Below is a small trained network, with its code and all its weights. Each question gives an input and a target symbol and asks what happens when units are switched off, that is, made to give their printed mean instead of their output.

import numpy as np


def w(rows, s, z=0):
    codes = np.array(rows[::2]) - 128.0
    scale = np.full(codes.shape[1], s)
    scale[-1] = z or s
    return codes * scale


def norm(h):
    return h / np.sqrt((h * h).mean(-1, keepdims=True) + 1e-5)


def f(y):
    return np.maximum(y, 0)


def softmax(a):
    e = np.exp(a - a.max(-1, keepdims=True))
    return e / e.sum(-1, keepdims=True)


def log_softmax(a):
    a = a - a.max(-1, keepdims=True)
    return a - np.log(np.exp(a).sum(-1, keepdims=True))


def net(x, mask):
    ids = ['αβγδζθμξπψω'.index(c) for c in x.split()]
    T = len(ids)
    res = E[ids] + P[:T]
    u = 0
    for l in range(2):
        q, k, v = (norm(res) @ M[l].T for M in (Q, K, V))
        z = softmax(np.where(np.tri(T) > 0, q @ k.T / 2**0.5, -1e9)) @ v
        res = res + np.where(mask[u], z, O[l][:, -1]) @ O[l][:, :-1]
        u += 1
        y = f(norm(res) @ A[l][:, :-1].T + A[l][:, -1])
        res = res + np.where(mask[u : u + 4], y, B[l][:, -1]) @ B[l][:, :-1]
        u += 4
    return log_softmax(norm(res)[-1] @ U[:, :-1].T + U[:, -1])


Q, K, V, O, A, B = {}, {}, {}, {}, {}, {}
E = w([
[129,126,155,149,133],'α',
[150,67,122,94,141],'β',
[166,108,101,102,170],'γ',
[106,227,26,71,167],'δ',
[82,151,90,136,81],'ζ',
[145,75,118,93,140],'θ',
[106,103,133,236,147],'μ',
[128,99,125,253,158],'ξ',
[158,120,140,191,153],'π',
[147,118,139,116,79],'ψ',
[128,146,97,159,216],'ω',
],0.0037)
P = w([
[137,230,245,111,217],'0',
[138,100,113,101,121],'1',
[124,111,96,102,114],'2',
[117,121,91,99,112],'3',
[110,126,88,101,110],'4',
[107,131,84,101,110],'5',
[103,132,82,102,113],'6',
[97,133,83,100,114],'7',
[94,138,83,102,113],'8',
[97,143,80,100,110],'9',
[92,143,78,102,112],'10',
[92,146,82,99,114],'11',
[88,149,83,96,113],'12',
],0.0011)
Q[0] = w([
[132,53,124,70,160],'L0H0',
[88,247,155,253,105],'L0H0',
],0.0044)
K[0] = w([
[85,156,2,42,155],'L0H0',
[132,83,187,158,164],'L0H0',
],0.004)
V[0] = w([
[50,74,62,50,143],'L0H0',
[59,159,248,120,164],'L0H0',
],0.0013)
O[0] = w([
[178,140,148,69,102,255],'L0H0',
[4,178,100,74,150,49],'L0H0',
],0.0023,0.00042)
A[0] = w([
[240,140,192,181,252,123],'L0N0',
[46,174,139,129,173,133],'L0N1',
[146,105,193,246,159,185],'L0N2',
[161,44,217,120,105,254],'L0N3',
],0.0028,0.00076)
B[0] = w([
[81,88,130,173,1,200],'L0N0',
[181,34,153,59,195,199],'L0N1',
[18,182,10,84,31,230],'L0N2',
[147,235,61,205,123,251],'L0N3',
],0.0025,0.0018)
Q[1] = w([
[91,171,208,194,129],'L1H0',
[228,1,111,45,163],'L1H0',
],0.0069)
K[1] = w([
[146,73,51,134,94],'L1H0',
[136,137,255,139,186],'L1H0',
],0.008)
V[1] = w([
[122,177,121,2,78],'L1H0',
[100,202,160,148,152],'L1H0',
],0.0028)
O[1] = w([
[24,146,219,179,146,254],'L1H0',
[65,195,163,86,5,138],'L1H0',
],0.003,0.0016)
A[1] = w([
[68,142,43,169,182,83],'L1N0',
[169,186,144,105,41,11],'L1N1',
[136,192,166,165,199,46],'L1N2',
[90,252,137,145,58,73],'L1N3',
],0.0031,0.0011)
B[1] = w([
[102,112,231,129,133,254],'L1N0',
[147,190,253,122,164,165],'L1N1',
[151,83,96,118,144,138],'L1N2',
[190,111,68,203,152,232],'L1N3',
],0.0054,0.0021)
U = w([
[147,200,226,36,37,155],'α',
[186,77,105,142,205,33],'β',
[183,91,99,140,194,29],'γ',
[2,79,151,30,28,151],'δ',
[57,147,42,254,36,205],'ζ',
[54,52,247,185,220,158],'θ',
[172,101,73,100,103,86],'μ',
[105,230,32,68,235,253],'ξ',
[160,100,89,111,133,59],'π',
[255,233,216,221,134,111],'ψ',
[171,144,118,80,65,119],'ω',
],0.0071,0.0023)

Each question gives the input, a string of symbols that net reads in full, and the target symbol t.
The units are the heads (2 rows each of Q, K, V and O) and the neurons (one row each of A and B). Each row of codes is followed by its name. A weight is (code - 128) times the scale printed after its matrix; where a second scale follows, it is the last column's (O, A, B and U).
mask holds one flag per unit, layer by layer, with each layer's heads first. A switched-off unit (its flag False) gives its mean, the last column of its rows in O or B, instead of its output. The means were averaged over made-up inputs and are rounded, as every weight is.
A unit's drop is (log p(t) with every unit on - log p(t) with that unit switched off) / (log p(t) with every unit on - log p(t) with every unit switched off).
The circuit of an input: a set's keep is (log p(t) with only the set's units on - log p(t) with every unit switched off) / (log p(t) with every unit on - log p(t) with every unit switched off). Starting from all 10 units, units are removed one at a time, each time the one whose removal leaves the highest keep (on an exact tie, the one counted first), for as long as the keep stays at least 0.8.
circuit, biggest first: the units of the circuit, biggest drop first
top k neurons: the k neurons with the biggest drops, biggest first
top k neurons in layer l: the k neurons of layer l with the biggest drops, biggest first
drop when u is switched off: that unit's drop, to one decimal
input θ β α θ θ θ ψ α δ ω θ γ, target θ: top 3 neurons in layer 0	(L0N2, L0N0, L0N1)
input α δ θ ψ ψ θ θ α γ, target α: top neuron	(L0N3)
input ψ μ ψ ψ θ, target ψ: top 3 neurons	(L0N3, L0N1, L0N2)
input α α θ γ, target α: top 4 neurons	(L1N3, L0N3, L1N1, L0N2)
input θ ω θ θ ζ β θ θ θ θ θ μ ζ, target θ: circuit, biggest first	(L1H0, L1N0, L0N3)
input α α γ π γ γ α θ β β, target α: circuit, biggest first	(L1H0, L1N1)
input δ θ θ, target δ: top 3 neurons in layer 0	(L0N2, L0N0, L0N3)
input δ ψ ω θ θ ω θ ω θ π β, target δ: top 2 neurons in layer 0	(L0N0, L0N1)
input ζ ω π θ μ θ θ θ, target ζ: top 3 neurons	(L0N1, L0N3, L0N2)
input ψ γ ω ψ α θ θ α θ θ β, target ψ: top 4 neurons	(L0N3, L0N2, L0N1, L1N1)
input δ θ θ β ξ α α θ θ α α γ, target δ: top 3 neurons in layer 1	(L1N3, L1N0, L1N1)
input α ξ β, target α: top 3 neurons	(L1N3, L0N3, L1N1)
input δ μ π π θ ψ ζ γ ξ π β α, target ζ: top 2 neurons	(L0N2, L1N3)
input δ μ ω θ θ θ γ θ ψ θ ψ α, target ζ: top 2 neurons	(L0N2, L0N0)
input ζ ζ δ θ δ θ δ θ θ ψ γ, target ζ: top 3 neurons in layer 0	(L0N0, L0N1, L0N3)
input α ψ α α δ α ω θ, target α: top 2 neurons in layer 1	(L1N3, L1N1)
input δ ω δ θ ξ ω μ θ δ β, target δ: top 3 neurons in layer 1	(L1N3, L1N0, L1N1)
input θ α ω θ, target θ: top 4 neurons	(L0N2, L0N0, L0N3, L0N1)
input ζ ψ θ ζ δ ζ θ, target ζ: top neuron in layer 0	(L0N1)
input π ζ θ ψ, target ψ: top 2 neurons	(L1N1, L0N3)
input θ δ θ γ, target θ: top 2 neurons	(L0N0, L0N1)
input δ θ θ β μ θ π γ, target δ: top 2 neurons in layer 1	(L1N3, L1N0)
input ψ δ θ μ ξ δ θ δ π ω δ β, target ψ: top 3 neurons in layer 1	(L1N1, L1N3, L1N0)
input α α δ β θ α ζ μ δ θ, target α: top 2 neurons in layer 0	(L0N2, L0N0)
input θ π ω θ θ μ ζ ψ θ θ, target θ: drop when L0H0 is switched off	2.1
input α μ θ θ δ θ γ ω β ψ, target ψ: drop when L1N3 is switched off	0.0
input ψ θ ξ β α θ, target ψ: drop when L0N3 is switched off	1.1
input ψ θ α α ζ β γ α γ β θ δ γ, target ψ: drop when L0N2 is switched off	2.2
